Below is a small trained network, with its code and all its weights. Each question gives an input and a target symbol and asks what happens when units are switched off, that is, made to give their printed mean instead of their output.

import numpy as np


def w(rows, s, z=0):
    codes = np.array(rows[::2]) - 128.0
    scale = np.full(codes.shape[1], s)
    scale[-1] = z or s
    return codes * scale


def f(y):
    return y / 2 * (1 + np.tanh(0.7978845608 * (y + 0.044715 * y**3)))


def softmax(a):
    e = np.exp(a - a.max(-1, keepdims=True))
    return e / e.sum(-1, keepdims=True)


def log_softmax(a):
    a = a - a.max(-1, keepdims=True)
    return a - np.log(np.exp(a).sum(-1, keepdims=True))


def net(x, mask):
    ids = ['αγδεηλξτψ'.index(c) for c in x.split()]
    T = len(ids)
    res = E[ids] + P[:T]
    u = 0
    for l in range(3):
        q, k, v = (res @ M[l].T for M in (Q, K, V))
        z = softmax(np.where(np.tri(T) > 0, q @ k.T / 2**0.5, -1e9)) @ v
        res = res + np.where(mask[u], z, O[l][:, -1]) @ O[l][:, :-1]
        u += 1
        y = f(res @ A[l][:, :-1].T + A[l][:, -1])
        res = res + np.where(mask[u : u + 4], y, B[l][:, -1]) @ B[l][:, :-1]
        u += 4
    return log_softmax(res[-1] @ U[:, :-1].T + U[:, -1])


Q, K, V, O, A, B = {}, {}, {}, {}, {}, {}
E = w([
[80,99,234,1],'α',
[66,82,160,253],'γ',
[69,230,89,39],'δ',
[73,58,89,128],'ε',
[245,143,60,245],'η',
[136,203,79,118],'λ',
[150,137,81,213],'ξ',
[137,172,72,151],'τ',
[162,125,38,224],'ψ',
],0.016)
P = w([
[2,243,151,121],'0',
[86,164,123,165],'1',
[109,136,106,130],'2',
[125,124,102,121],'3',
[133,109,104,108],'4',
[153,103,116,118],'5',
[154,96,109,110],'6',
[156,93,109,101],'7',
[164,85,102,93],'8',
[161,88,104,96],'9',
[163,87,100,82],'10',
[162,82,98,77],'11',
],0.0095)
Q[0] = w([
[126,178,138,31],'L0H0',
[169,200,3,210],'L0H0',
],0.0036)
K[0] = w([
[214,81,242,4],'L0H0',
[254,217,112,109],'L0H0',
],0.0065)
V[0] = w([
[163,175,136,92],'L0H0',
[84,26,254,108],'L0H0',
],0.0099)
O[0] = w([
[144,245,146,70,118],'L0H0',
[171,118,159,75,2],'L0H0',
],0.012,0.0089)
A[0] = w([
[14,193,157,180,3],'L0N0',
[88,62,129,158,4],'L0N1',
[146,10,123,165,221],'L0N2',
[142,141,90,144,157],'L0N3',
],0.011,0.0021)
B[0] = w([
[161,12,123,142,231],'L0N0',
[164,129,155,37,202],'L0N1',
[97,211,69,33,255],'L0N2',
[2,77,63,204,183],'L0N3',
],0.0076,0.0096)
Q[1] = w([
[252,125,159,200],'L1H0',
[202,244,102,193],'L1H0',
],0.0047)
K[1] = w([
[3,133,199,220],'L1H0',
[206,219,247,243],'L1H0',
],0.0053)
V[1] = w([
[120,134,50,172],'L1H0',
[89,76,137,3],'L1H0',
],0.0048)
O[1] = w([
[88,159,163,85,227],'L1H0',
[77,133,112,254,255],'L1H0',
],0.0082,0.0057)
A[1] = w([
[190,148,94,156,3],'L1N0',
[118,127,188,90,126],'L1N1',
[247,77,184,142,145],'L1N2',
[188,148,111,72,118],'L1N3',
],0.015,0.002)
B[1] = w([
[108,142,249,198,254],'L1N0',
[120,79,185,51,173],'L1N1',
[130,197,52,99,209],'L1N2',
[108,128,115,238,79],'L1N3',
],0.012,0.00051)
Q[2] = w([
[129,42,2,123],'L2H0',
[109,187,248,39],'L2H0',
],0.008)
K[2] = w([
[255,95,132,50],'L2H0',
[61,122,129,217],'L2H0',
],0.0089)
V[2] = w([
[83,32,190,96],'L2H0',
[95,186,254,130],'L2H0',
],0.0053)
O[2] = w([
[189,36,108,254,197],'L2H0',
[189,47,80,109,1],'L2H0',
],0.0061,0.0059)
A[2] = w([
[154,126,81,172,208],'L2N0',
[246,145,130,154,253],'L2N1',
[146,145,40,108,196],'L2N2',
[177,92,170,204,58],'L2N3',
],0.012,0.0015)
B[2] = w([
[118,114,121,82,222],'L2N0',
[254,197,174,191,132],'L2N1',
[176,211,135,32,254],'L2N2',
[115,156,218,156,154],'L2N3',
],0.0093,0.01)
U = w([
[114,76,189,98,62],'α',
[135,71,127,136,11],'γ',
[121,226,132,101,233],'δ',
[208,49,58,97,4],'ε',
[136,138,166,170,23],'η',
[212,143,144,140,128],'λ',
[154,102,135,156,54],'ξ',
[160,102,138,146,60],'τ',
[3,56,97,200,223],'ψ',
],0.006,0.0035)

Each question gives the input, a string of symbols that net reads in full, and the target symbol t.
The units are the heads (2 rows each of Q, K, V and O) and the neurons (one row each of A and B). Each row of codes is followed by its name. A weight is (code - 128) times the scale printed after its matrix; where a second scale follows, it is the last column's (O, A, B and U).
mask holds one flag per unit, layer by layer, with each layer's heads first. A switched-off unit (its flag False) gives its mean, the last column of its rows in O or B, instead of its output. The means were averaged over made-up inputs and are rounded, as every weight is.
A unit's drop is (log p(t) with every unit on - log p(t) with that unit switched off) / (log p(t) with every unit on - log p(t) with every unit switched off).
The circuit of an input: a set's keep is (log p(t) with only the set's units on - log p(t) with every unit switched off) / (log p(t) with every unit on - log p(t) with every unit switched off). Starting from the 12 units with the biggest drops (on a tie, the unit counted first), units are removed one at a time, each time the one whose removal leaves the highest keep (on an exact tie, the one counted first), for as long as the keep stays at least 0.8.
units of the circuit, in order: the units of the circuit, biggest drop first
top k neurons: the k neurons with the biggest drops, biggest first
top k neurons in layer l: the k neurons of layer l with the biggest drops, biggest first
input ε ψ τ, target ψ: units of the circuit, in order -> L0H0, L0N2, L2N2
input ε λ ε ξ λ ε, target δ: units of the circuit, in order -> L0N2, L0N0, L2N2, L0H0
input η ε ε ε δ, target ψ: units of the circuit, in order -> L0N2, L0N1, L2N2
input α δ ε, target ε: units of the circuit, in order -> L2H0, L0H0
input δ ε η ε τ ε λ, target ψ: top 3 neurons in layer 0 -> L0N2, L0N3, L0N1
input ε γ δ γ, target δ: units of the circuit, in order -> L0H0, L0N2, L0N3
input η η λ, target ψ: units of the circuit, in order -> L0N0, L0H0
input ψ δ η, target ψ: top 3 neurons -> L1N0, L0N3, L0N0
input δ ε λ ε λ ε ε γ γ γ, target δ: top 2 neurons -> L0N2, L0N0
input λ ε ξ ψ ξ δ ε ε δ γ ε η, target ψ: top 3 neurons -> L1N0, L2N2, L0N3
input τ η ε α, target α: top neuron -> L1N1
input λ η ε ψ ε ε η, target δ: top 2 neurons in layer 0 -> L0N0, L0N2
input δ η λ τ, target ψ: top 3 neurons -> L0N0, L0N2, L0N3
input η δ α δ ξ ε ε δ λ ε η, target η: top 2 neurons in layer 0 -> L0N0, L0N3
input λ τ α ε λ, target λ: top 4 neurons -> L1N1, L0N0, L2N1, L0N2
input η ε γ ψ η τ ε δ, target ψ: top 2 neurons in layer 0 -> L0N2, L0N1
input τ α δ ε λ, target λ: top 4 neurons -> L1N1, L2N1, L0N0, L0N2
input τ ξ ε τ ε δ ε η γ ψ ψ, target δ: top 2 neurons in layer 0 -> L0N0, L0N2
input η ε ε ψ ε η, target δ: top 3 neurons -> L0N2, L0N3, L0N0
input ψ λ η ε λ ψ λ η ε ψ, target δ: top 2 neurons -> L2N2, L0N2
